Below is a small trained network, with its code and all its weights. Each question gives an input and a class and asks what happens when units are switched off, that is, made to give their printed mean instead of their output.

import numpy as np


def w(rows, s, z=0):
    codes = np.array(rows[::2]) - 128.0
    scale = np.full(codes.shape[1], s)
    scale[-1] = z or s
    return codes * scale


def f(y):
    return y / 2 * (1 + np.tanh(0.7978845608 * (y + 0.044715 * y**3)))


def log_softmax(a):
    a = a - a.max(-1, keepdims=True)
    return a - np.log(np.exp(a).sum(-1, keepdims=True))


def net(x, mask):
    res = np.array(x, float).reshape(1, 4) / 4 @ E
    y = f(res @ A[0][:, :-1].T + A[0][:, -1])
    res = res + np.where(mask, y, B[0][:, -1]) @ B[0][:, :-1]
    return log_softmax(res[-1] @ U[:, :-1].T + U[:, -1])


A, B = {}, {}
E = w([
[63,40,135,118,46,77,172,106,144,194],'x0',
[86,134,1,220,144,120,190,179,106,133],'x1',
[153,56,96,187,61,237,118,129,254,75],'x2',
[68,93,138,188,207,109,76,80,200,175],'x3',
],0.0096)
A[0] = w([
[124,105,114,177,30,188,126,120,184,145,137],'neuron 1',
[169,162,114,103,38,192,104,218,77,127,43],'neuron 2',
[123,150,1,229,145,105,158,171,135,130,7],'neuron 3',
[174,160,105,115,4,115,158,132,81,101,166],'neuron 4',
[163,81,100,168,102,225,116,155,165,107,6],'neuron 5',
[152,131,196,79,116,158,30,81,146,114,80],'neuron 6',
[116,175,90,204,112,133,153,153,125,123,90],'neuron 7',
[98,140,125,171,222,123,78,78,252,190,33],'neuron 8',
[153,74,141,130,121,220,162,152,227,78,6],'neuron 9',
[183,218,128,157,219,213,80,164,126,35,10],'neuron 10',
],0.008,0.0022)
B[0] = w([
[35,111,138,202,116,160,115,130,71,156,245],'neuron 1',
[165,176,11,177,185,177,128,69,192,164,199],'neuron 2',
[204,85,100,61,62,188,168,110,105,102,254],'neuron 3',
[103,134,90,164,181,141,45,123,251,185,216],'neuron 4',
[106,238,102,123,158,69,155,130,63,161,223],'neuron 5',
[159,96,170,73,74,182,163,96,48,36,222],'neuron 6',
[163,97,142,2,76,155,140,149,89,120,186],'neuron 7',
[166,159,71,127,196,152,90,76,187,142,255],'neuron 8',
[140,146,68,130,103,121,107,169,42,134,243],'neuron 9',
[51,36,225,140,131,103,182,191,187,211,245],'neuron 10',
],0.0089,0.0088)
U = w([
[199,159,62,169,208,171,51,34,232,140,2],'0',
[219,78,116,86,73,192,146,78,99,41,19],'1',
[83,211,116,140,199,91,86,149,1,165,251],'2',
[10,38,160,147,99,120,140,142,216,169,235],'3',
],0.0083,0.00076)

Each question gives the input, the list of numbers given to net, and the class t.
The units are the neurons (one row each of A and B). Each row of codes is followed by its name. A weight is (code - 128) times the scale printed after its matrix; where a second scale follows, it is the last column's (A, B and U).
mask holds one flag per neuron, in row order. A switched-off neuron (its flag False) gives its mean, the last column of its row in B, instead of its output. The means were averaged over made-up inputs and are rounded, as every weight is.
A unit's drop is (log p(t) with every unit on - log p(t) with that unit switched off) / (log p(t) with every unit on - log p(t) with every unit switched off).
The circuit of an input: a set's keep is (log p(t) with only the set's units on - log p(t) with every unit switched off) / (log p(t) with every unit on - log p(t) with every unit switched off). Starting from all 10 units, units are removed one at a time, each time the one whose removal leaves the highest keep (on an exact tie, the one counted first), for as long as the keep stays at least 0.8.
units of the circuit, in order: the units of the circuit, biggest drop first
unit that matters most: the unit with the biggest drop
top k neurons: the k neurons with the biggest drops, biggest first
drop of u: that unit's drop, to one decimal
input [-1,-8,1,7], class 1: units of the circuit, in order	(neuron 6)
input [-6,-1,-7,-7], class 0: units of the circuit, in order	(neuron 2; neuron 4)
input [6,8,-8,-1], class 1: units of the circuit, in order	(neuron 3; neuron 5)
input [7,0,7,-1], class 2: units of the circuit, in order	(neuron 5; neuron 9)
input [6,7,-7,-6], class 1: top 2 neurons	(neuron 3; neuron 10)
input [5,-8,7,7], class 1: top 2 neurons	(neuron 6; neuron 4)
input [-4,0,-2,2], class 3: top 2 neurons	(neuron 10; neuron 5)
input [-7,-8,4,-8], class 0: top 4 neurons	(neuron 2; neuron 4; neuron 3; neuron 7)
input [4,6,4,6], class 0: top 3 neurons	(neuron 8; neuron 6; neuron 10)
input [6,0,-4,-5], class 3: top 2 neurons	(neuron 8; neuron 5)
input [-5,-7,6,2], class 1: top 3 neurons	(neuron 6; neuron 4; neuron 9)
input [1,5,-5,3], class 1: units of the circuit, in order	(neuron 3; neuron 5; neuron 1)
input [-7,-7,-5,-1], class 1: top 3 neurons	(neuron 6; neuron 4; neuron 1)
input [-8,5,-5,-2], class 3: units of the circuit, in order	(neuron 10)
input [2,8,-1,-8], class 0: top 3 neurons	(neuron 4; neuron 2; neuron 6)
input [-4,6,8,0], class 2: top 4 neurons	(neuron 5; neuron 1; neuron 9; neuron 6)
input [-6,1,-4,1], class 3: units of the circuit, in order	(neuron 10; neuron 5)
input [3,-2,-2,-3], class 0: top 2 neurons	(neuron 10; neuron 1)
input [-6,4,-2,-5], class 3: top 2 neurons	(neuron 10; neuron 8)
input [-5,0,-4,-8], class 0: unit that matters most	neuron 2
input [3,6,-5,0], class 1: units of the circuit, in order	(neuron 3; neuron 5)
input [1,4,4,2], class 1: top 4 neurons	(neuron 3; neuron 10; neuron 4; neuron 7)
input [-1,2,6,-5], class 2: top 2 neurons	(neuron 5; neuron 9)
input [2,1,5,-5], class 0: top 4 neurons	(neuron 4; neuron 2; neuron 10; neuron 6)
input [3,-3,8,-5], class 2: drop of neuron 5	0.2
input [-6,7,4,-2], class 1: drop of neuron 3	3.3
input [2,-4,7,-1], class 2: drop of neuron 5	0.2
input [-1,-8,-1,5], class 1: units of the circuit, in order	(neuron 6)
input [-5,-3,8,-2], class 2: drop of neuron 5	0.4
